Below is a small trained network, with its code and all its weights. Each question gives an input and a target symbol and asks what happens when units are switched off, that is, made to give their printed mean instead of their output.

import numpy as np


def w(rows, s, z=0):
    codes = np.array(rows[::2]) - 128.0
    scale = np.full(codes.shape[1], s)
    scale[-1] = z or s
    return codes * scale


def f(y):
    return np.maximum(y, 0)


def softmax(a):
    e = np.exp(a - a.max(-1, keepdims=True))
    return e / e.sum(-1, keepdims=True)


def log_softmax(a):
    a = a - a.max(-1, keepdims=True)
    return a - np.log(np.exp(a).sum(-1, keepdims=True))


def net(x, mask):
    ids = ['ΣΩαβδεζθξπ'.index(c) for c in x.split()]
    T = len(ids)
    res = E[ids] + P[:T]
    u = 0
    for l in range(2):
        r = res
        for j in range(2):
            rows = slice(4 * j, 4 * j + 4)
            q, k, v = (r @ M[l][rows].T for M in (Q, K, V))
            z = softmax(np.where(np.tri(T) > 0, q @ k.T / 4**0.5, -1e9)) @ v
            o = O[l][rows]
            res = res + np.where(mask[u + j], z, o[:, -1]) @ o[:, :-1]
        u += 2
        y = f(res @ A[l][:, :-1].T + A[l][:, -1])
        res = res + np.where(mask[u : u + 16], y, B[l][:, -1]) @ B[l][:, :-1]
        u += 16
    return log_softmax(res[-1] @ U[:, :-1].T + U[:, -1])


Q, K, V, O, A, B = {}, {}, {}, {}, {}, {}
E = w([
[102,212,124,95],'Σ',
[52,144,58,40],'Ω',
[32,113,96,65],'α',
[248,67,103,163],'β',
[112,185,157,106],'δ',
[172,119,208,97],'ε',
[152,175,127,112],'ζ',
[35,106,29,13],'θ',
[173,146,180,169],'ξ',
[165,175,89,90],'π',
],0.015)
P = w([
[2,188,110,195],'0',
[98,71,141,53],'1',
[106,95,103,47],'2',
[139,132,133,73],'3',
[142,138,131,78],'4',
[127,171,107,84],'5',
[116,167,130,126],'6',
[119,170,137,124],'7',
[128,181,143,127],'8',
[108,183,110,112],'9',
],0.0092)
Q[0] = w([
[158,103,51,133],'L0H0',
[127,130,123,148],'L0H0',
[64,219,127,135],'L0H0',
[153,24,104,178],'L0H0',
[73,228,118,249],'L0H1',
[62,127,173,60],'L0H1',
[102,144,134,97],'L0H1',
[152,121,142,147],'L0H1',
],0.012)
K[0] = w([
[136,111,69,149],'L0H0',
[108,106,96,140],'L0H0',
[109,169,120,88],'L0H0',
[255,26,92,107],'L0H0',
[93,87,190,106],'L0H1',
[71,77,92,192],'L0H1',
[133,107,123,203],'L0H1',
[106,166,87,172],'L0H1',
],0.013)
V[0] = w([
[198,134,7,37],'L0H0',
[144,111,70,47],'L0H0',
[117,86,143,5],'L0H0',
[184,148,87,184],'L0H0',
[126,136,67,66],'L0H1',
[112,173,222,70],'L0H1',
[62,180,122,195],'L0H1',
[99,91,204,129],'L0H1',
],0.011)
O[0] = w([
[132,83,175,239,179],'L0H0',
[97,112,202,184,184],'L0H0',
[134,190,220,137,175],'L0H0',
[196,41,93,225,28],'L0H0',
[98,197,160,173,254],'L0H1',
[63,255,118,37,221],'L0H1',
[217,211,35,124,198],'L0H1',
[219,53,178,49,63],'L0H1',
],0.0074,0.0042)
A[0] = w([
[118,73,140,225,132],'L0N0',
[139,156,107,127,8],'L0N1',
[188,180,235,53,188],'L0N2',
[49,143,95,53,48],'L0N3',
[79,32,131,173,41],'L0N4',
[151,74,170,157,209],'L0N5',
[105,155,179,226,187],'L0N6',
[166,159,105,241,254],'L0N7',
[135,132,90,2,106],'L0N8',
[167,111,97,146,226],'L0N9',
[102,156,151,183,152],'L0N10',
[110,188,185,37,18],'L0N11',
[143,135,196,35,226],'L0N12',
[120,2,31,71,81],'L0N13',
[121,66,204,147,77],'L0N14',
[80,147,140,101,36],'L0N15',
],0.0093,0.0044)
B[0] = w([
[171,239,134,17,151],'L0N0',
[194,110,18,149,138],'L0N1',
[3,82,172,136,243],'L0N2',
[185,176,193,135,224],'L0N3',
[118,188,152,144,140],'L0N4',
[141,176,56,54,147],'L0N5',
[137,113,69,9,194],'L0N6',
[81,106,39,82,176],'L0N7',
[162,103,221,105,218],'L0N8',
[6,160,15,211,143],'L0N9',
[139,128,203,49,175],'L0N10',
[224,119,105,19,254],'L0N11',
[26,133,79,116,224],'L0N12',
[120,122,191,150,138],'L0N13',
[28,145,2,109,140],'L0N14',
[196,146,61,111,176],'L0N15',
],0.0046,0.013)
Q[1] = w([
[103,164,98,68],'L1H0',
[197,149,159,108],'L1H0',
[2,170,134,85],'L1H0',
[122,140,58,158],'L1H0',
[74,178,75,106],'L1H1',
[101,154,119,188],'L1H1',
[177,141,244,108],'L1H1',
[228,41,159,161],'L1H1',
],0.0097)
K[1] = w([
[195,108,41,113],'L1H0',
[125,85,107,182],'L1H0',
[199,180,92,38],'L1H0',
[94,148,197,72],'L1H0',
[188,169,46,204],'L1H1',
[156,137,203,110],'L1H1',
[2,93,93,136],'L1H1',
[130,142,221,162],'L1H1',
],0.0098)
V[1] = w([
[123,209,75,175],'L1H0',
[54,218,182,163],'L1H0',
[12,101,88,205],'L1H0',
[195,164,7,179],'L1H0',
[69,86,163,87],'L1H1',
[132,73,62,186],'L1H1',
[45,87,73,106],'L1H1',
[121,72,106,103],'L1H1',
],0.012)
O[1] = w([
[194,211,120,228,238],'L1H0',
[90,221,157,156,144],'L1H0',
[21,170,153,254,51],'L1H0',
[198,86,57,173,253],'L1H0',
[17,191,235,73,68],'L1H1',
[69,64,103,164,108],'L1H1',
[101,218,53,134,172],'L1H1',
[74,93,106,125,114],'L1H1',
],0.007,0.024)
A[1] = w([
[177,63,150,168,160],'L1N0',
[57,102,39,214,39],'L1N1',
[135,194,154,152,202],'L1N2',
[206,205,63,125,71],'L1N3',
[2,138,128,128,190],'L1N4',
[19,170,155,104,113],'L1N5',
[126,106,134,16,224],'L1N6',
[99,167,103,78,234],'L1N7',
[47,231,79,86,130],'L1N8',
[94,164,171,58,187],'L1N9',
[70,217,153,181,115],'L1N10',
[144,94,190,161,2],'L1N11',
[67,78,124,154,192],'L1N12',
[134,67,152,187,59],'L1N13',
[48,46,85,147,101],'L1N14',
[190,93,114,66,201],'L1N15',
],0.0095,0.0066)
B[1] = w([
[52,73,119,164,145],'L1N0',
[74,138,165,37,172],'L1N1',
[74,137,108,180,159],'L1N2',
[94,106,236,149,254],'L1N3',
[200,166,54,146,136],'L1N4',
[187,4,117,123,144],'L1N5',
[91,180,65,195,176],'L1N6',
[201,86,125,197,161],'L1N7',
[107,27,146,136,169],'L1N8',
[91,187,98,135,160],'L1N9',
[130,9,126,51,154],'L1N10',
[172,140,96,68,128],'L1N11',
[181,169,152,139,133],'L1N12',
[255,176,109,169,132],'L1N13',
[202,103,151,58,137],'L1N14',
[67,93,105,142,199],'L1N15',
],0.006,0.054)
U = w([
[218,100,159,132,34],'Σ',
[108,143,193,134,213],'Ω',
[88,231,105,173,140],'α',
[131,105,105,85,135],'β',
[191,201,87,81,172],'δ',
[81,175,74,109,77],'ε',
[143,182,32,254,253],'ζ',
[110,59,166,100,57],'θ',
[151,104,29,199,187],'ξ',
[37,128,118,204,69],'π',
],0.0096,0.0058)

Each question gives the input, a string of symbols that net reads in full, and the target symbol t.
The units are the heads (4 rows each of Q, K, V and O) and the neurons (one row each of A and B). Each row of codes is followed by its name. A weight is (code - 128) times the scale printed after its matrix; where a second scale follows, it is the last column's (O, A, B and U).
mask holds one flag per unit, layer by layer, with each layer's heads first. A switched-off unit (its flag False) gives its mean, the last column of its rows in O or B, instead of its output. The means were averaged over made-up inputs and are rounded, as every weight is.
A unit's drop is (log p(t) with every unit on - log p(t) with that unit switched off) / (log p(t) with every unit on - log p(t) with every unit switched off).
The circuit of an input: a set's keep is (log p(t) with only the set's units on - log p(t) with every unit switched off) / (log p(t) with every unit on - log p(t) with every unit switched off). Starting from the 12 units with the biggest drops (on a tie, the unit counted first), units are removed one at a time, each time the one whose removal leaves the highest keep (on an exact tie, the one counted first), for as long as the keep stays at least 0.8.
units of the circuit, in order: the units of the circuit, biggest drop first
unit that matters most: the unit with the biggest drop
top k neurons: the k neurons with the biggest drops, biggest first
which heads matter: for each layer, one digit per head in row order, 1 if its drop is at least 0.15 and else 0, layers parted by /
input β π ε, target ξ: unit that matters most : L0N0
input δ δ δ ζ ζ, target δ: units of the circuit, in order : [L0H0 L1H1]
input θ π ε ζ, target θ: top 4 neurons : [L1N10 L1N5 L1N8 L0N2]
input θ Σ α, target θ: units of the circuit, in order : [L1H0 L1N5]
input π Σ Σ ζ Ω ζ Σ, target π: which heads matter : 11 / 10
input ξ ζ ξ ζ, target ξ: units of the circuit, in order : [L0H0 L0H1 L1H0 L1N6]
input ε ε θ Ω ξ π Σ Σ ζ, target ε: units of the circuit, in order : [L1N6 L1H0 L1N9 L0H1]
input π π π π, target π: units of the circuit, in order : [L1H0 L0N11 L0H0]
input δ Σ ζ Ω ε δ Ω δ, target δ: units of the circuit, in order : [L0H0 L0H1 L1H1]
input ξ δ δ ζ Σ Σ, target ξ: units of the circuit, in order : [L0H1 L0H0 L1H0 L1N6]
input Ω π θ Σ, target Ω: units of the circuit, in order : [L1H0 L0H0]
input ζ ζ θ, target ζ: which heads matter : 11 / 10
input π ε Σ ζ π π ξ ε, target π: units of the circuit, in order : [L1H0 L0H1 L0N11 L0H0]
input π π Σ ε δ, target π: top 2 neurons : [L0N11 L1N1]
input θ ζ Σ, target θ: top 3 neurons : [L1N10 L1N5 L1N8]
input α ξ Ω ζ ζ ξ Σ Σ, target α: units of the circuit, in order : [L1H1]
input α Σ α ζ ζ α θ α π Σ, target α: top 4 neurons : [L0N11 L1N6 L1N9 L0N3]
input Ω ζ ζ, target Ω: which heads matter : 11 / 11
input Σ Σ δ ξ α ξ ζ, target Σ: top 2 neurons : [L1N3 L0N2]
input Σ Σ Σ δ, target Σ: top neuron : [L1N3]
input θ Σ Σ Ω δ δ, target θ: top 2 neurons : [L1N10 L1N5]
input θ α Σ ε ξ Σ Ω, target θ: top 4 neurons : [L1N10 L1N5 L1N8 L0N2]
input θ Σ ξ Σ δ α Σ Σ Ω, target θ: which heads matter : 10 / 11
input Σ β β Ω ζ ξ ζ θ β β, target Σ: top 3 neurons : [L0N11 L1N3 L0N9]
